Below is a small trained network, with its code and all its weights. Each question gives an input and a target symbol and asks what happens when units are switched off, that is, made to give their printed mean instead of their output.

import numpy as np


def w(rows, s, z=0):
    codes = np.array(rows[::2]) - 128.0
    scale = np.full(codes.shape[1], s)
    scale[-1] = z or s
    return codes * scale


def f(y):
    return np.maximum(y, 0)


def softmax(a):
    e = np.exp(a - a.max(-1, keepdims=True))
    return e / e.sum(-1, keepdims=True)


def log_softmax(a):
    a = a - a.max(-1, keepdims=True)
    return a - np.log(np.exp(a).sum(-1, keepdims=True))


def net(x, mask):
    ids = ['αβδεζλξπφψ'.index(c) for c in x.split()]
    T = len(ids)
    res = E[ids] + P[:T]
    r = res
    for j in range(2):
        rows = slice(2 * j, 2 * j + 2)
        q, k, v = (r @ M[0][rows].T for M in (Q, K, V))
        z = softmax(np.where(np.tri(T) > 0, q @ k.T / 2**0.5, -1e9)) @ v
        o = O[0][rows]
        res = res + np.where(mask[j], z, o[:, -1]) @ o[:, :-1]
    y = f(res @ A[0][:, :-1].T + A[0][:, -1])
    res = res + np.where(mask[2:14], y, B[0][:, -1]) @ B[0][:, :-1]
    return log_softmax(res[-1] @ U[:, :-1].T + U[:, -1])


Q, K, V, O, A, B = {}, {}, {}, {}, {}, {}
E = w([
[163,117,118,93,44],'α',
[144,117,69,110,29],'β',
[155,135,148,65,25],'δ',
[87,171,150,118,43],'ε',
[79,160,85,154,40],'ζ',
[138,166,106,243,66],'λ',
[125,181,199,195,66],'ξ',
[220,150,191,234,110],'π',
[234,56,40,193,138],'φ',
[254,67,185,96,195],'ψ',
],0.0087)
P = w([
[173,172,118,111,70],'0',
[112,142,143,163,133],'1',
[193,199,82,92,136],'2',
[171,79,144,109,12],'3',
[87,102,159,178,143],'4',
[197,178,79,105,112],'5',
[169,37,161,152,7],'6',
[60,54,167,176,159],'7',
[177,188,84,94,98],'8',
],0.015)
Q[0] = w([
[110,63,161,150,63],'h1',
[96,110,125,87,251],'h1',
[132,209,76,122,87],'h2',
[142,152,113,83,249],'h2',
],0.013)
K[0] = w([
[7,134,121,120,162],'h1',
[174,224,92,93,118],'h1',
[155,74,152,160,98],'h2',
[231,236,77,88,93],'h2',
],0.015)
V[0] = w([
[249,64,141,90,154],'h1',
[94,168,246,75,125],'h1',
[82,130,72,69,67],'h2',
[168,147,131,173,83],'h2',
],0.013)
O[0] = w([
[220,52,150,104,184,107],'h1',
[119,187,245,51,112,91],'h1',
[49,59,162,113,45,95],'h2',
[154,145,145,219,111,255],'h2',
],0.012,0.0068)
A[0] = w([
[132,216,159,151,146,191],'n1',
[104,157,22,102,99,162],'n2',
[7,116,159,136,190,139],'n3',
[107,41,135,142,255,77],'n4',
[124,82,217,154,123,29],'n5',
[16,197,115,186,43,225],'n6',
[148,212,127,180,244,126],'n7',
[155,156,115,145,70,40],'n8',
[154,123,62,51,111,191],'n9',
[123,232,196,69,58,112],'n10',
[22,186,136,156,189,74],'n11',
[110,115,150,50,71,254],'n12',
],0.0087,0.0059)
B[0] = w([
[164,110,160,44,106,178],'n1',
[49,169,114,176,137,164],'n2',
[254,205,104,171,90,144],'n3',
[57,233,119,86,67,146],'n4',
[32,170,127,201,116,134],'n5',
[111,102,76,49,189,253],'n6',
[99,54,186,122,87,177],'n7',
[96,159,129,117,49,162],'n8',
[59,76,175,155,131,148],'n9',
[183,152,157,218,186,176],'n10',
[162,74,159,171,20,150],'n11',
[62,123,188,145,187,160],'n12',
],0.0085,0.019)
U = w([
[110,74,189,139,77,71],'α',
[95,47,146,88,44,67],'β',
[89,126,192,208,114,42],'δ',
[111,125,160,142,228,166],'ε',
[98,94,108,101,204,182],'ζ',
[169,217,57,98,76,123],'λ',
[185,255,119,142,167,173],'ξ',
[183,179,155,126,3,56],'π',
[161,114,101,226,185,120],'φ',
[186,50,115,50,221,255],'ψ',
],0.0073,0.0047)

Each question gives the input, a string of symbols that net reads in full, and the target symbol t.
The units are the heads (2 rows each of Q, K, V and O) and the neurons (one row each of A and B). Each row of codes is followed by its name. A weight is (code - 128) times the scale printed after its matrix; where a second scale follows, it is the last column's (O, A, B and U).
mask holds one flag per unit, heads first, then neurons. A switched-off unit (its flag False) gives its mean, the last column of its rows in O or B, instead of its output. The means were averaged over made-up inputs and are rounded, as every weight is.
A unit's drop is (log p(t) with every unit on - log p(t) with that unit switched off) / (log p(t) with every unit on - log p(t) with every unit switched off).
The circuit of an input: a set's keep is (log p(t) with only the set's units on - log p(t) with every unit switched off) / (log p(t) with every unit on - log p(t) with every unit switched off). Starting from the 12 units with the biggest drops (on a tie, the unit counted first), units are removed one at a time, each time the one whose removal leaves the highest keep (on an exact tie, the one counted first), for as long as the keep stays at least 0.8.
circuit, biggest first: the units of the circuit, biggest drop first
most important unit: the unit with the biggest drop
top k neurons: the k neurons with the biggest drops, biggest first
drop of u: that unit's drop, to one decimal
input ζ ψ β, target ψ: circuit, biggest first : h1
input β δ ε λ ζ, target λ: circuit, biggest first : n3, h1, n6
input δ φ π ξ λ, target β: circuit, biggest first : n11, h1, n10, n6
input ψ ε ζ λ ξ λ ψ, target ξ: circuit, biggest first : h1, h2, n10
input ψ λ ζ δ λ β ξ ξ, target π: circuit, biggest first : n3, h1
input ξ ξ ψ λ ξ δ ξ, target ξ: circuit, biggest first : h1, n10, h2
input λ δ ψ α ξ ψ β π, target α: circuit, biggest first : n11, n1, h1
input β λ λ ψ ε, target ξ: top 3 neurons : n3, n10, n6
input ε β ψ π δ β, target π: circuit, biggest first : n6, h1
input λ β ε δ φ β, target φ: circuit, biggest first : h1, n6
input ζ ε β δ λ, target β: top 2 neurons : n11, n6
input λ ε α β ψ λ λ, target ψ: circuit, biggest first : h2, h1
input ε ξ ε ε, target ξ: top 2 neurons : n10, n7
input λ π π α λ ψ λ, target λ: most important unit : h1
input ζ ζ λ φ ξ λ α, target ξ: top 2 neurons : n10, n7
input ψ ζ ξ π λ ξ, target π: top 2 neurons : n6, n7
input ξ δ ζ α π λ, target π: top 3 neurons : n6, n7, n1
input α φ β λ δ π ε ψ, target δ: top 3 neurons : n6, n5, n4
input δ φ ζ, target φ: top 2 neurons : n6, n1
input λ φ ξ, target φ: top neuron : n6
input β α π, target π: drop of n6 : 1.1
input λ λ φ ε ξ β λ π, target α: drop of n7 : 0.9
input ε ε φ λ ψ π, target ψ: drop of n2 : 0.2
input π α ε ε ψ, target δ: top 3 neurons : n6, n5, n1
